Here is a tiny trained network, its code and every weight. The questions are about switching its units off for an input and a class, where a switched-off unit gives its printed mean instead of its output.

import numpy as np


def w(rows, s, z=0):
    codes = np.array(rows[::2]) - 128.0
    scale = np.full(codes.shape[1], s)
    scale[-1] = z or s
    return codes * scale


def f(y):
    return y / 2 * (1 + np.tanh(0.7978845608 * (y + 0.044715 * y**3)))


def log_softmax(a):
    a = a - a.max(-1, keepdims=True)
    return a - np.log(np.exp(a).sum(-1, keepdims=True))


def net(x, mask):
    res = np.array(x, float).reshape(1, 4) / 4 @ E
    y = f(res @ A[0][:, :-1].T + A[0][:, -1])
    res = res + np.where(mask, y, B[0][:, -1]) @ B[0][:, :-1]
    return log_softmax(res[-1] @ U[:, :-1].T + U[:, -1])


A, B = {}, {}
E = w([
[83,76,169,142,169,98,61,29],'x0',
[168,152,67,218,153,149,5,141],'x1',
[184,71,171,155,13,90,114,106],'x2',
[167,146,254,88,165,214,91,139],'x3',
],0.008)
A[0] = w([
[169,151,84,211,138,156,38,117,25],'N0',
[203,124,99,192,82,158,45,130,71],'N1',
[47,105,166,85,147,83,103,65,133],'N2',
[126,49,181,77,66,98,195,115,95],'N3',
[61,89,153,151,167,128,77,72,6],'N4',
[192,100,155,177,2,74,117,110,69],'N5',
[134,141,198,109,145,176,94,146,70],'N6',
[61,111,45,154,96,50,155,126,116],'N7',
[178,180,84,110,96,172,163,202,122],'N8',
[181,168,101,98,94,158,187,208,131],'N9',
[168,137,186,93,135,203,108,125,98],'N10',
[43,197,118,101,186,134,151,140,40],'N11',
[74,149,67,147,195,128,153,134,50],'N12',
],0.0087,0.0019)
B[0] = w([
[171,172,93,109,71,255,234,79,233],'N0',
[132,169,63,33,155,161,179,102,224],'N1',
[155,157,173,213,57,122,135,70,217],'N2',
[145,207,84,27,196,175,184,101,244],'N3',
[158,173,216,178,62,59,93,69,200],'N4',
[101,170,77,50,203,36,23,161,255],'N5',
[41,68,86,112,40,155,77,199,194],'N6',
[60,31,111,151,22,236,115,206,240],'N7',
[133,168,214,190,78,46,85,69,206],'N8',
[158,139,161,218,59,71,103,57,211],'N9',
[71,40,126,101,68,176,92,218,206],'N10',
[147,234,66,50,184,125,113,110,182],'N11',
[106,126,117,71,152,92,51,193,180],'N12',
],0.0078,0.007)
U = w([
[73,10,124,139,74,163,97,198,90],'0',
[156,175,116,94,143,181,229,75,109],'1',
[159,143,181,212,97,70,77,63,97],'2',
[120,161,104,84,216,86,36,148,95],'3',
[159,74,135,159,164,127,145,122,253],'4',
],0.013,0.0046)

Each question gives the input, the list of numbers given to net, and the class t.
The units are the neurons (one row each of A and B). Each row of codes is followed by its name. A weight is (code - 128) times the scale printed after its matrix; where a second scale follows, it is the last column's (A, B and U).
mask holds one flag per neuron, in row order. A switched-off neuron (its flag False) gives its mean, the last column of its row in B, instead of its output. The means were averaged over made-up inputs and are rounded, as every weight is.
A unit's drop is (log p(t) with every unit on - log p(t) with that unit switched off) / (log p(t) with every unit on - log p(t) with every unit switched off).
The circuit of an input: a set's keep is (log p(t) with only the set's units on - log p(t) with every unit switched off) / (log p(t) with every unit on - log p(t) with every unit switched off). Starting from the 12 units with the biggest drops (on a tie, the unit counted first), units are removed one at a time, each time the one whose removal leaves the highest keep (on an exact tie, the one counted first), for as long as the keep stays at least 0.8.
circuit, biggest first: the units of the circuit, biggest drop first
most important unit: the unit with the biggest drop
top k neurons: the k neurons with the biggest drops, biggest first
drop when u is switched off: that unit's drop, to one decimal
input [5,7,8,-6], class 3: circuit, biggest first -> (N5)
input [-8,-5,1,5], class 2: top 2 neurons -> (N9 N8)
input [-5,4,0,0], class 2: top 4 neurons -> (N8 N3 N9 N11)
input [-4,5,-2,-6], class 0: top 2 neurons -> (N7 N3)
input [6,0,3,-6], class 0: top 3 neurons -> (N7 N8 N9)
input [-4,2,0,3], class 2: top 2 neurons -> (N7 N8)
input [6,3,1,8], class 0: top 2 neurons -> (N10 N6)
input [-5,-2,0,4], class 2: circuit, biggest first -> (N9 N8)
input [7,-6,-6,-2], class 2: top 3 neurons -> (N2 N4 N0)
input [-4,4,8,6], class 3: top 2 neurons -> (N5 N7)
input [-4,2,-2,-4], class 0: top 2 neurons -> (N7 N4)
input [0,3,-3,-2], class 4: top 3 neurons -> (N5 N3 N1)
input [2,3,-4,-5], class 0: top 3 neurons -> (N7 N5 N3)
input [-3,8,0,6], class 1: top 3 neurons -> (N0 N1 N7)
input [7,7,-1,2], class 1: top neuron -> (N0)
input [5,-2,6,5], class 3: circuit, biggest first -> (N5 N3)
input [-3,-5,8,4], class 3: drop when N0 is switched off -> 0.1
input [-4,-7,-8,-4], class 3: drop when N11 is switched off -> 0.3
input [8,-1,-3,-8], class 0: drop when N9 is switched off -> 0.2
input [-8,-4,5,1], class 2: most important unit -> N9
